Facts:
(k882, baplem, k215); (k5, baplem, k576); (k286, baplem, k727)
(k445, baplem, k3); (k983, baplem, k439); (k37, baplem, k397)
(k639, baplem, k857); (k696, baplem, k193); (k38, baplem, k14)
(k118, baplem, k109); (k667, baplem, k14); (k595, baplem, k554)
(k880, baplem, k783); (k563, baplem, k193); (k851, baplem, k140)
(k790, baplem, k857); (k287, baplem, k857); (k893, baplem, k215)
(k265, baplem, k715); (k293, baplem, k193); (k558, baplem, k891)
(k628, baplem, k777); (k301, baplem, k140); (k371, baplem, k893)
(k423, baplem, k109); (k368, baplem, k479); (k104, baplem, k454)
(k777, baplem, k891); (k486, baplem, k193); (k194, baplem, k893)
(k229, baplem, k118); (k171, baplem, k667); (k946, baplem, k783)
(k230, baplem, k581); (k996, baplem, k730); (k3, baplem, k109)
(k253, baplem, k531); (k743, baplem, k903); (k403, baplem, k730)
(k76, baplem, k727); (k969, baplem, k715); (k613, baplem, k118)
(k557, baplem, k882); (k521, baplem, k215); (k648, baplem, k504)
(k605, baplem, k696); (k140, baplem, k903); (k494, baplem, k3)
(k590, baplem, k648); (k820, baplem, k667); (k735, baplem, k479)
(k397, baplem, k14); (k829, baplem, k215); (k783, baplem, k454)
(k695, baplem, k563); (k348, baplem, k891); (k320, baplem, k501)
(k124, baplem, k727); (k487, baplem, k14); (k854, baplem, k521)
(k45, baplem, k996); (k588, baplem, k591); (k839, baplem, k504)
(k290, baplem, k648); (k987, baplem, k777); (k354, baplem, k109)
(k282, baplem, k563); (k659, baplem, k473); (k175, baplem, k118)
(k554, baplem, k504); (k339, baplem, k554); (k579, baplem, k193)
(k591, baplem, k504); (k902, baplem, k215); (k617, baplem, k14)
(k501, baplem, k857); (k473, baplem, k857); (k413, baplem, k118)
(k922, baplem, k118); (k330, baplem, k667); (k907, baplem, k14)
(k997, baplem, k777); (k825, baplem, k501); (k531, baplem, k903)
(k479, baplem, k14); (k727, baplem, k504); (k715, baplem, k504)
(k286, tragrol, k613); (k595, tragrol, k617); (k851, tragrol, k494)
(k790, tragrol, k348); (k287, tragrol, k667); (k293, tragrol, k735)
(k628, tragrol, k282); (k371, tragrol, k880); (k423, tragrol, k454)
(k486, tragrol, k557); (k229, tragrol, k454); (k230, tragrol, k790)
(k76, tragrol, k730); (k494, tragrol, k3); (k590, tragrol, k140)
(k820, tragrol, k882); (k320, tragrol, k969); (k487, tragrol, k996)
(k175, tragrol, k880); (k902, tragrol, k501); (k413, tragrol, k667)
(k330, tragrol, k521); (k907, tragrol, k576); (k997, tragrol, k591)

Known rows:
k109: [  6   7   9  -5  20   4  -9  -2   7  -2   1  -1 -11 -21   4  -8   3   1
  11   1   8  -4  -1  -2  -8   0  -5  -8   5   3  -6]
k554: [ 18   3   7  -4  22   9   9   9   3  -1  -9  -3   6   9   4   1  -3   2
   5  10  -2 -16  -3 -14   0  -2  -5  -8   9   9  -8]
k371: [ -1   0   7 -20   1 -18  -2   5  17  46   2  -1   0   6  -6  -2 -12  -1
  -5 -19   7  17 -13   9   3  14   0  28   9 -14 -16]
k829: [ -1   4   2 -11  -8   1  -6   2   5  11  13  -2   5   3  -6 -11  -3  -5
 -10  -7  -5   5   3  -4   6  -4  11  -8   1   0   5]
k140: [ -2  11  10  17   5 -13  -9  -8  -3  -3   3  -2  -8  10   7  -6   3   6
  -6  13  10  -6   5   2   7  -1 -13  -7   4  10 -10]
k5: [ 0  0 -7 -6 -8  8  1 -3  3  2  7  3  1 -2 -3 -1  3 -2  1  2 -1  3 -2  2
 -2 -3  5 -6  2 -5  4]
k922: [-14  -2   2  -5   5   4  -9   3   4  -3   6  -1  -9 -23   2  -4   0  -3
   3   2  -3  11   1   5 -20   3   8  -5   3  -9   0]
k715: [ 20   3   4  -8  22  15   7   6   3  -2  -8  -1   4   9   1   2  -2   0
   6  10   2 -18  -6 -16  -1  -4  -7 -12   9   9  -9]
k605: [ -8 -14   5  20 -11 -14   6  -5 -13   1   7  -1   0   6  -7  11   0   8
  -5   2   1  11   9   0  -7   4  -4  11  -8  -4  12]
k997: [  8  -5  -8 -13 -15  11   8  -3  10   3   3  -2   2  -7  -5   2  10  -4
  -1  -3   8   3  -1   1   3   5   8  -6  -7 -10  11]
k368: [ -7  -2 -15  -3 -11  -4  -2   4   3  -1   3   9   5  -1   3   0   1   2
   6  -8 -12  -5 -10  14   1  -6   3   8  -3  -2  14]
k783: [ 9  6  7  4  9 -4 -3 -5  1 -2 -3 -2 -5  1  0 -2  4  3  2  1 12 -6  1 -2
  7  0 -8  0 -1  8 -6]
k946: [ -3  -2  -4  -4 -12   5   1  -3   4   2   5   1   0  -2  -4  -1   1  -1
  -1   3   1   4   0   2   1   0   5  -3  -1  -5   4]
k330: [-10 -10  -5  12 -13 -22   8  15  -6  -7  -7   2   7   1   8   2   4   5
  -3 -21 -11   1  -9  20  -1   6   5  26 -14   0  22]
k253: [ -9  -5  -1   7 -10  -5   1  -1  -5   0   2  -3   0   3  -2   3   0  -1
  -7  -3   1  10   4   1   0   4   3   5  -6  -6   2]
k38: [ -6   0 -14  -6 -11   0  -1   4   4  -2   5   9   4  -3   2  -1   3   2
   7  -5 -10  -5 -10  12   2  -7   4   6  -2  -3  13]
k617: [  2  -8 -28 -19  -3   9 -10  14  19 -16   7   9  12   1 -14  14  -1  -6
  11 -16 -12   8   6  -3   2  -6  -1  16 -23  -2  13]
k473: [ -1   7   4  16   2 -13  -1  -6  -7 -12 -19 -10  -7   8  12   7   8  -5
  -9  -3  20   5  10   6  17  15 -11  11 -13   6 -20]
k76: [  8 -10  -1  -6   1  10  16  13   1   0  -5  -5  10   6   0   4   2  -4
  -4   3  -5  -2  -7  -7  -8   4   9  -5   3  -5   8]
k487: [ -2   2  -9  -5 -15  -1   8   1   5   5   5   9   2  -5   7 -10  11   5
   4  -4  -6 -12 -19  19  -1  -6  10  -4   6  -4  18]

Rows:
No name comes twice in this set of rows, the named rows included.
[-11   8 -15  -1 -13  -1  -9   0   5   0  15  13   3   6   6 -10   4   4
   3   8 -14 -10 -14  17   2 -14   4  -7   7  -2  11] | k735
[ -4 -12  -1  13  -9  -3  -5  -6  -1   0  18   5   1  10 -15   9   2   7
  -1  12   1  12  13  -5  -8  -5  -6   2  -8  -4  13] | k282
[  0  15  -6   5   3   4 -11  -9   6 -14  -9  -5  -8  10   7   2  10  -9
  -5   8  20   3  11   3  22   7  -9  -4  -7   3 -23] | k501
[ 24 -14 -14 -28   8  26  14  19  18  -7  -6  -5  15  -3 -13  16   2  -9
   6 -12  -2   2   0 -17  -7   5   9   1 -12  -5  10] | k595

The same things again, as new rows of numbers:
Known rows:
k783: [-2 -4  4  0 -1 -4  1  5 -3  0 -3 10  3 -1 -4 -3 -7  1  1  2  1  4  0 -3
 -4 -1 11 -1 -1 16  7 -1 -6  2 -2]
k368: [ -3   2  -1   0  -2   6  -1   0   0   0   1  -9  -3  -2   2   9  -4   0
  -5   2   1  -7  -6   4  -1  -2   0   3   1 -27   1   1  -9   0  -8]
k613: [ 10   8   1  -5   6  -3   0  -4   0   6   1   1   1  -4   0   7  -4  -3
   0  -3   1   4  -1   6   8  -2  -7  -3   2 -10  -9   1  20   1  -5]
k558: [  0   1   2   3   1   1   0  -2   0   4  -3  -5  -1   4  -3   6   3  -3
  -1  -6  -4   0  -3   0  -6   4  -8  -8   1  -3  -1   6  -2  -1 -15]
k287: [ -8  -1  -3   2  -1  -3  -6   2  10   2   0   0  -8   1   6   2   5  -2
  -1 -16  -2 -17   8   3   7   0  -8  11  -7  10   6   6  22  14  -4]
k253: [ 0  1  1  1  1  1  0 -2  0  2 -2 -7 -2  3 -1  3  1 -1 -1 -4 -2  0 -2  1
 -2  3 -7 -3  0 -3  2  5  1  0 -8]
k175: [ -3  18   3  -8   3   0   2  -4   4   1  13   5   5  -4   8  12   0   0
   2  -5  -3   8   0   3   1  -9 -14   2   5  14 -29   0  25   2 -13]
k557: [  0   8  -3   0  -1   0  -1   1  -7  -1  -2  -7  -7   3  -3   1   6   0
   0   1  -2  -2   1  -2   4   5 -17   7   1 -12  -1  -9  -2   2   8]
k605: [  1   1  -4   1   0   3   6  -6   2  -3   4 -11  -9   6   0   5  -3   0
  -2   2  -2   5  -3   1   2   0  -4  -5  -1   0  11   3  12   4  13]
k903: [-2 -5  5  0 -1 -4  1  5 -3  1 -3 11  3 -1 -4 -3 -6  1  1  1  1  5  0 -3
 -6  0 11 -3 -1 17  7 -1 -7  2 -4]
k348: [  2  -3  -3   5   1   2   0  -4  -6   3  -2 -14  -5   1   0   8   5  -5
   0  -8  -2   2  -1  -6  -8   4   1 -12   1  -6  -7  12   3   4 -18]
k730: [-2 -3  3 -1 -1 -4  1  5 -3  1 -1 11  4 -2 -4 -5 -6  1  2  1  1  5  1 -2
 -2 -2 10 -1 -1 13  8 -3 -9  1  4]
k521: [ -4   3   2  -1  -3  -4  -1   9 -11  -2  -5   9  -1  -1  -6  -7  -1   2
   4   7   2   3   3  -7   2   2  -1   9   0   6   3 -17  -7   5  11]
k397: [ -6  -4   3  -1  -4   1   0   8  -3  -1   0   8   3  -7  -1   3 -13   2
  -2   7   5  -2  -4   0  -5  -5  18   3   0  -9   6  -5 -18   2  -5]
k445: [ 7  7  0 -4  4 -2  0 -4  0  4 -1 -2 -1 -2  1  7 -4 -2 -1 -1  1  3 -1  4
  4  0 -6 -2  1 -6 -8  2 16  2 -7]
k825: [ -2   1   0  -2   2  -3   0  -1   0  -3  -4 -12  -3  -1   3  -5   1   2
  -1 -13   1  -6   4   4   4   5  -9  12  -1   8  12  15  -1  -1  -9]
k907: [ -5   1  -1   1  -2   9  -1   0   2   0   7  -2   2  -2   2   4   3   0
  -2  -8  -1  -7  -4   4   6  -5   1   2   2 -29  -2  -3  -5  -1  -2]
k839: [ 6 -1 -5  1  1  1 -3 -5  5  0 -1 -8  3  2  3 -1  7 -1 -1  9  0  0  2  1
 -4  3 -8 -3 -1 -3 -6  4 -9 -8 10]
k659: [ -1   1   0  -2   2  -2   0  -1   0  -3  -3 -11  -3  -1   3  -4   1   2
  -1 -12   1  -6   3   3   3   5  -8  11  -1   6  11  14   0  -1  -8]
k140: [-3 -5  6  1  0 -3  1  5 -3  2 -3 12  6  0 -6 -4 -5  0  2 -2  0  6  0 -3
 -4 -1 10 -4 -1 15  8  0 -8  1 -3]

Rows:
No name comes twice in this set of rows, the named rows included.
[  6   0   1  -4   0 -10   3   6  -3   4  -2  16   3  -5  -2  -2 -11   1
   4   5   7   4  -3   6  -1   2  17   1  -1  17 -11  -6  28  -3  -9] | k3
[ -9  12   1  -3   0   1   3  -2   1  -3   6  -7   1   3   5  10   0   2
  -1   0  -4   5  -1  -1 -10  -2 -17   3   2  17 -11   6   0   0 -10] | k880
[ -4   2   1  -1  -3  -5   0   8 -10  -2  -5   8  -3  -1  -6  -6  -3   2
   3   9   2   2   3  -7  -1   2   0   9  -1   9   1 -15  -5   5   8] | k215
[ -3  -7   9   4   0  -3   0   5  -3   7  -6  14   7   2  -8   0  -3  -3
   2  -4  -4   6  -3  -5 -13   3  10 -15   0  19   2   3 -12   0 -23] | k777
[  3   6  -2  -2   2  -4  -7  -1  11  10   3  10  -7  -3   4  13  -1  -6
   0  -6  -2  -8   4   5  10  -5  -6  -1  -5  -2 -14  -5  44  17  -5] | k413
[  8   3   6  -7   4  -9   0   2  -3   6  -1  17   5  -9  -2   2 -14  -1
   3   5   5   9   1   3   4  -4  12  -2   0  11  -8  -5  19   4  -6] | k118
[ -2  -1  -4   5  -2   2   3   0   2   2   3   0   0   6   0  -3  10   1
   3 -13  -1  -6  -5   5   1   5   2  -1   1   0 -10   0  23  -7 -10] | k851
[ 10   8   1  -5   5  -4   0  -4   0   5   0  -1  -1  -4   1   8  -5  -3
  -1  -1   1   4  -1   6   6   0  -6  -2   1  -7 -11   1  22   2  -8] | k922
[-13  18  -2  -3  -3   3   2   2  -3  -7   9  -4  -2   4   4   6  10   3
   3   0  -5   2   2  -6  -2  -2 -26  13   4  10 -22 -11   5   3   0] | k371
[  5   1   5  -5   3  -8   1   3  -3   4  -2  15   4  -7  -2   0 -12   0
   2   5   4   8   1   1   1  -3  11  -1   0  13  -3  -4  10   4  -4] | k109
[  1 -10  11  -3   2  -2   4   2   2  -9  -9  14  -7  -1  -2 -10  -7   3
   1  14  -3  -6   0  -8   0   2  15   0   3  15   4  -8  -4   3 -18] | k454
[  0   0   4   5   2   1  -1  -2   0   7  -5  -4   1   6  -4   7   4  -4
  -1  -8  -6   1  -5  -1  -8   5  -8 -13   1  -1  -2   8  -3  -2 -22] | k987
[  0  -3  -6   4   0   5   0  -4  -3  -1   6 -10  -4  -2   5   2  10  -2
   2 -13   0   0   3  -5   3  -2   5  -5   2 -11  -9   6  12   5  -3] | k230

The same things again, as new rows of numbers:
Known rows:
k118: [ 16  21 -43 -26 -39  13  -3   4   7 -49  13 -15  21 -36]
k413: [  3  29 -36 -12 -46   2  14  11  -3 -42  14  -9  19 -36]
k825: [  2  22 -30   4 -30  22  21  17   2 -22  15  10   1 -15]
k76: [ -3  23  -9  -3 -41   3  17  25   5 -34  -4  -2  19 -10]
k486: [-12   6 -23  -7 -30  -3  10  17  -9 -19   5   8  19 -28]
k215: [ 26  16 -38  -3 -19   1   2  11  -6 -18   2  -9  31   1]
k290: [  3  21  -8  -3 -37   2  11  20   6 -31  -3  -2   9 -11]
k563: [ -5 -13 -29 -23 -17   3   2  12  -2 -20  -7  11  24 -26]
k996: [ 12   7 -32 -18 -13  15   3  16   5 -28   3  -6  11 -11]
k735: [ -5  15 -33  13 -21   1  -1  11  -1 -35  -3  -7  -7 -16]
k605: [ -4   2 -25  -9 -28  -3  10  16  -8 -23   1  11  11 -26]
k743: [  2  15 -27  -1 -29   5  12  16  -3 -25   6   4   9 -18]
k903: [  5   8 -34 -12 -19  17   5  11   6 -25   1  -1  20 -14]
k997: [  0  16 -24  -2 -28   3  21  14  -5 -17   9  -2   9 -22]
k445: [  7  22 -33  -8 -40   3   8  12  -2 -38  12  -5   9 -29]
k3: [ 21  23 -36 -23 -21  10  -1  -3   8 -54   8   3  19 -28]
k403: [  3  17 -27  -1 -30   4  11  16  -3 -27   5   2   9 -18]
k715: [  7  15  -6 -15 -30  14   4  16  19 -32 -11  -8  21  -3]
k576: [ 11  11 -39 -13 -24  12   4   5  11 -22 -10  -1   9 -13]
k851: [  4  18 -21   2 -20   3  23   5  -4 -36   7  13  19 -22]

Rows:
No name comes twice in this set of rows, the named rows included.
[ -9  19 -40   8 -24   1   3  21  -4 -38  -8  -5  -3 -13] | k617
[-11  16 -29   9 -16   0  16  16  -5 -35   3 -18   4 -19] | k487
[ -4  25 -31   3 -31  19  29  18   1 -22  13   7  13 -16] | k287
[  7  15 -41 -16 -22  15   2   7  10 -18  -8   7  14 -12] | k140
[  6  13 -38 -16 -19  15   0  19   5 -31  -3   3  18  -9] | k730
[ 12  26 -27  -7 -29   0  12   2  -2 -50  11   7  13 -31] | k494
[ 10  18  -9 -22 -25  12   1  16  20 -27 -11  -9  11  -4] | k591
[ -2  27 -13  -2 -44   1  18  12  10 -23 -11  -2  15 -13] | k590
[ 28  16 -39  -2 -18   0   2  11  -8 -17   3  -9  32   3] | k893
[ -4  -5 -22   1 -33  -2  11  10  -7 -21   1   6  13 -29] | k293

